Below are the code and all the weights of a small trained network. Each question names an input and a target symbol and asks about switching units off, where a switched-off unit gives its printed mean instead of its output.

import numpy as np


def w(rows, s, z=0):
    codes = np.array(rows[::2]) - 128.0
    scale = np.full(codes.shape[1], s)
    scale[-1] = z or s
    return codes * scale


def norm(h):
    return h / np.sqrt((h * h).mean(-1, keepdims=True) + 1e-5)


def f(y):
    return y / 2 * (1 + np.tanh(0.7978845608 * (y + 0.044715 * y**3)))


def softmax(a):
    e = np.exp(a - a.max(-1, keepdims=True))
    return e / e.sum(-1, keepdims=True)


def log_softmax(a):
    a = a - a.max(-1, keepdims=True)
    return a - np.log(np.exp(a).sum(-1, keepdims=True))


def net(x, mask):
    ids = ['αβγεζημξτ'.index(c) for c in x.split()]
    T = len(ids)
    res = E[ids] + P[:T]
    u = 0
    for l in range(2):
        r = norm(res)
        for j in range(3):
            rows = slice(3 * j, 3 * j + 3)
            q, k, v = (r @ M[l][rows].T for M in (Q, K, V))
            z = softmax(np.where(np.tri(T) > 0, q @ k.T / 3**0.5, -1e9)) @ v
            o = O[l][rows]
            res = res + np.where(mask[u + j], z, o[:, -1]) @ o[:, :-1]
        u += 3
        y = f(norm(res) @ A[l][:, :-1].T + A[l][:, -1])
        res = res + np.where(mask[u : u + 8], y, B[l][:, -1]) @ B[l][:, :-1]
        u += 8
    return log_softmax(norm(res)[-1] @ U[:, :-1].T + U[:, -1])


Q, K, V, O, A, B = {}, {}, {}, {}, {}, {}
E = w([
[134,129,101,115],'α',
[136,154,96,109],'β',
[118,117,251,112],'γ',
[197,142,147,86],'ε',
[33,99,141,159],'ζ',
[182,58,113,77],'η',
[114,28,133,96],'μ',
[84,139,136,101],'ξ',
[202,144,117,211],'τ',
],0.026)
P = w([
[116,116,2,142],'0',
[136,130,56,121],'1',
[144,128,93,109],'2',
[132,131,126,112],'3',
[131,132,149,115],'4',
[132,133,166,113],'5',
[126,143,168,122],'6',
[118,155,162,130],'7',
],0.0089)
Q[0] = w([
[101,165,59,171],'L0H0',
[156,129,185,101],'L0H0',
[25,131,204,72],'L0H0',
[64,108,142,156],'L0H1',
[83,45,255,95],'L0H1',
[38,151,130,22],'L0H1',
[165,104,159,216],'L0H2',
[165,50,95,224],'L0H2',
[59,35,91,172],'L0H2',
],0.0085)
K[0] = w([
[166,114,91,210],'L0H0',
[89,195,66,204],'L0H0',
[119,155,159,11],'L0H0',
[155,206,146,201],'L0H1',
[83,148,253,165],'L0H1',
[136,193,146,134],'L0H1',
[74,145,31,144],'L0H2',
[145,5,33,123],'L0H2',
[60,113,112,103],'L0H2',
],0.0076)
V[0] = w([
[154,120,137,143],'L0H0',
[135,117,185,90],'L0H0',
[147,167,160,82],'L0H0',
[137,78,135,48],'L0H1',
[226,133,100,188],'L0H1',
[128,73,130,254],'L0H1',
[73,202,130,92],'L0H2',
[90,169,102,144],'L0H2',
[187,82,75,100],'L0H2',
],0.0099)
O[0] = w([
[80,67,156,82,115],'L0H0',
[105,115,180,123,102],'L0H0',
[238,165,101,15,134],'L0H0',
[3,186,40,206,219],'L0H1',
[182,163,214,165,119],'L0H1',
[202,127,96,120,1],'L0H1',
[55,98,188,89,127],'L0H2',
[57,123,48,136,97],'L0H2',
[111,66,81,249,202],'L0H2',
],0.0042,0.005)
A[0] = w([
[239,216,188,107,238],'L0N0',
[87,38,221,181,28],'L0N1',
[247,131,155,120,1],'L0N2',
[48,70,137,218,57],'L0N3',
[146,190,202,19,102],'L0N4',
[16,109,94,161,140],'L0N5',
[41,254,91,124,63],'L0N6',
[35,87,194,119,12],'L0N7',
],0.0076,0.0016)
B[0] = w([
[71,194,88,80,212],'L0N0',
[205,114,219,220,172],'L0N1',
[22,77,23,185,145],'L0N2',
[128,197,2,188,168],'L0N3',
[224,206,189,174,234],'L0N4',
[98,140,19,80,217],'L0N5',
[170,104,41,62,255],'L0N6',
[39,55,212,213,173],'L0N7',
],0.006,0.0043)
Q[1] = w([
[86,117,165,115],'L1H0',
[88,90,117,128],'L1H0',
[252,133,61,114],'L1H0',
[145,147,108,117],'L1H1',
[56,189,161,179],'L1H1',
[214,161,104,134],'L1H1',
[96,202,139,148],'L1H2',
[154,114,180,77],'L1H2',
[113,32,108,129],'L1H2',
],0.017)
K[1] = w([
[108,179,35,184],'L1H0',
[137,222,149,100],'L1H0',
[96,127,207,111],'L1H0',
[108,140,216,151],'L1H1',
[147,60,115,39],'L1H1',
[149,129,140,194],'L1H1',
[107,247,250,176],'L1H2',
[142,179,56,137],'L1H2',
[109,47,103,89],'L1H2',
],0.013)
V[1] = w([
[118,42,111,131],'L1H0',
[103,131,82,69],'L1H0',
[29,104,169,168],'L1H0',
[105,247,160,196],'L1H1',
[128,78,149,181],'L1H1',
[101,176,88,154],'L1H1',
[70,113,100,211],'L1H2',
[133,154,93,163],'L1H2',
[104,222,171,195],'L1H2',
],0.014)
O[1] = w([
[205,41,159,123,182],'L1H0',
[126,145,177,81,195],'L1H0',
[3,124,161,164,99],'L1H0',
[166,211,162,220,86],'L1H1',
[185,86,157,185,100],'L1H1',
[82,136,55,188,231],'L1H1',
[158,170,203,180,162],'L1H2',
[99,170,163,169,210],'L1H2',
[130,165,110,146,2],'L1H2',
],0.0081,0.0036)
A[1] = w([
[95,121,222,189,64],'L1N0',
[161,81,69,169,253],'L1N1',
[209,126,156,147,109],'L1N2',
[31,120,78,108,134],'L1N3',
[219,159,165,135,253],'L1N4',
[89,141,158,216,127],'L1N5',
[150,116,248,80,117],'L1N6',
[89,156,94,149,96],'L1N7',
],0.011,0.0051)
B[1] = w([
[197,120,108,161,160],'L1N0',
[124,102,175,127,254],'L1N1',
[136,139,156,126,132],'L1N2',
[115,108,161,157,214],'L1N3',
[155,205,250,95,207],'L1N4',
[151,91,125,83,161],'L1N5',
[120,211,38,185,191],'L1N6',
[92,192,146,173,166],'L1N7',
],0.011,0.0063)
U = w([
[7,156,159,153,56],'α',
[104,204,67,109,93],'β',
[131,155,177,177,183],'γ',
[70,182,143,113,49],'ε',
[6,149,139,66,56],'ζ',
[74,105,159,116,180],'η',
[120,117,128,89,250],'μ',
[92,160,56,75,113],'ξ',
[123,151,44,192,46],'τ',
],0.014,0.0025)

Each question gives the input, a string of symbols that net reads in full, and the target symbol t.
The units are the heads (3 rows each of Q, K, V and O) and the neurons (one row each of A and B). Each row of codes is followed by its name. A weight is (code - 128) times the scale printed after its matrix; where a second scale follows, it is the last column's (O, A, B and U).
mask holds one flag per unit, layer by layer, with each layer's heads first. A switched-off unit (its flag False) gives its mean, the last column of its rows in O or B, instead of its output. The means were averaged over made-up inputs and are rounded, as every weight is.
A unit's drop is (log p(t) with every unit on - log p(t) with that unit switched off) / (log p(t) with every unit on - log p(t) with every unit switched off).
The circuit of an input: a set's keep is (log p(t) with only the set's units on - log p(t) with every unit switched off) / (log p(t) with every unit on - log p(t) with every unit switched off). Starting from the 12 units with the biggest drops (on a tie, the unit counted first), units are removed one at a time, each time the one whose removal leaves the highest keep (on an exact tie, the one counted first), for as long as the keep stays at least 0.8.
units of the circuit, in order: the units of the circuit, biggest drop first
k most important neurons: the k neurons with the biggest drops, biggest first
heads that matter: for each layer, one digit per head in row order, 1 if its drop is at least 0.15 and else 0, layers parted by /
drop when u is switched off: that unit's drop, to one decimal
input β ε α β ε, target β: heads that matter : 000 / 011
input ζ ζ ε ε, target α: units of the circuit, in order : (L0N2 L1H0)
input η τ α η, target γ: units of the circuit, in order : (L1H1)
input τ η β α τ α, target γ: heads that matter : 001 / 010
input γ η γ, target μ: units of the circuit, in order : (L1H1 L1H0)
input ζ γ η, target η: units of the circuit, in order : (L1H0 L1N6)
input γ α ξ α ζ ξ γ ζ, target ζ: heads that matter : 001 / 110
input β α α ε, target β: units of the circuit, in order : (L0N0 L1H1)
input α ε ζ τ τ α β, target γ: units of the circuit, in order : (L1H1 L1N6)
input β τ ζ α, target γ: units of the circuit, in order : (L1H1 L0H1)
input α ε ξ α, target ζ: units of the circuit, in order : (L0N4 L1N6)
input η ε α η μ α, target η: heads that matter : 001 / 000
input η ζ η η β, target μ: heads that matter : 000 / 100
input α α α α μ β, target η: units of the circuit, in order : (L1H0 L0N6)
input ε α α η α, target μ: units of the circuit, in order : (L1H0)
input α α ξ μ ε, target ζ: heads that matter : 010 / 110
input η η α α, target μ: heads that matter : 000 / 100
input α α ζ β, target α: 2 most important neurons : (L1N3 L0N0)
input β τ τ ζ, target γ: 2 most important neurons : (L0N1 L1N0)
input α α τ α μ, target γ: most important neuron : (L0N1)
input τ α μ, target γ: 2 most important neurons : (L0N1 L0N6)
input ζ ε ζ ξ β ξ α, target ζ: drop when L0N4 is switched off : 0.1
input γ β η, target η: drop when L0N5 is switched off : 0.0
input ε α α τ ζ, target γ: drop when L0N3 is switched off : 0.1
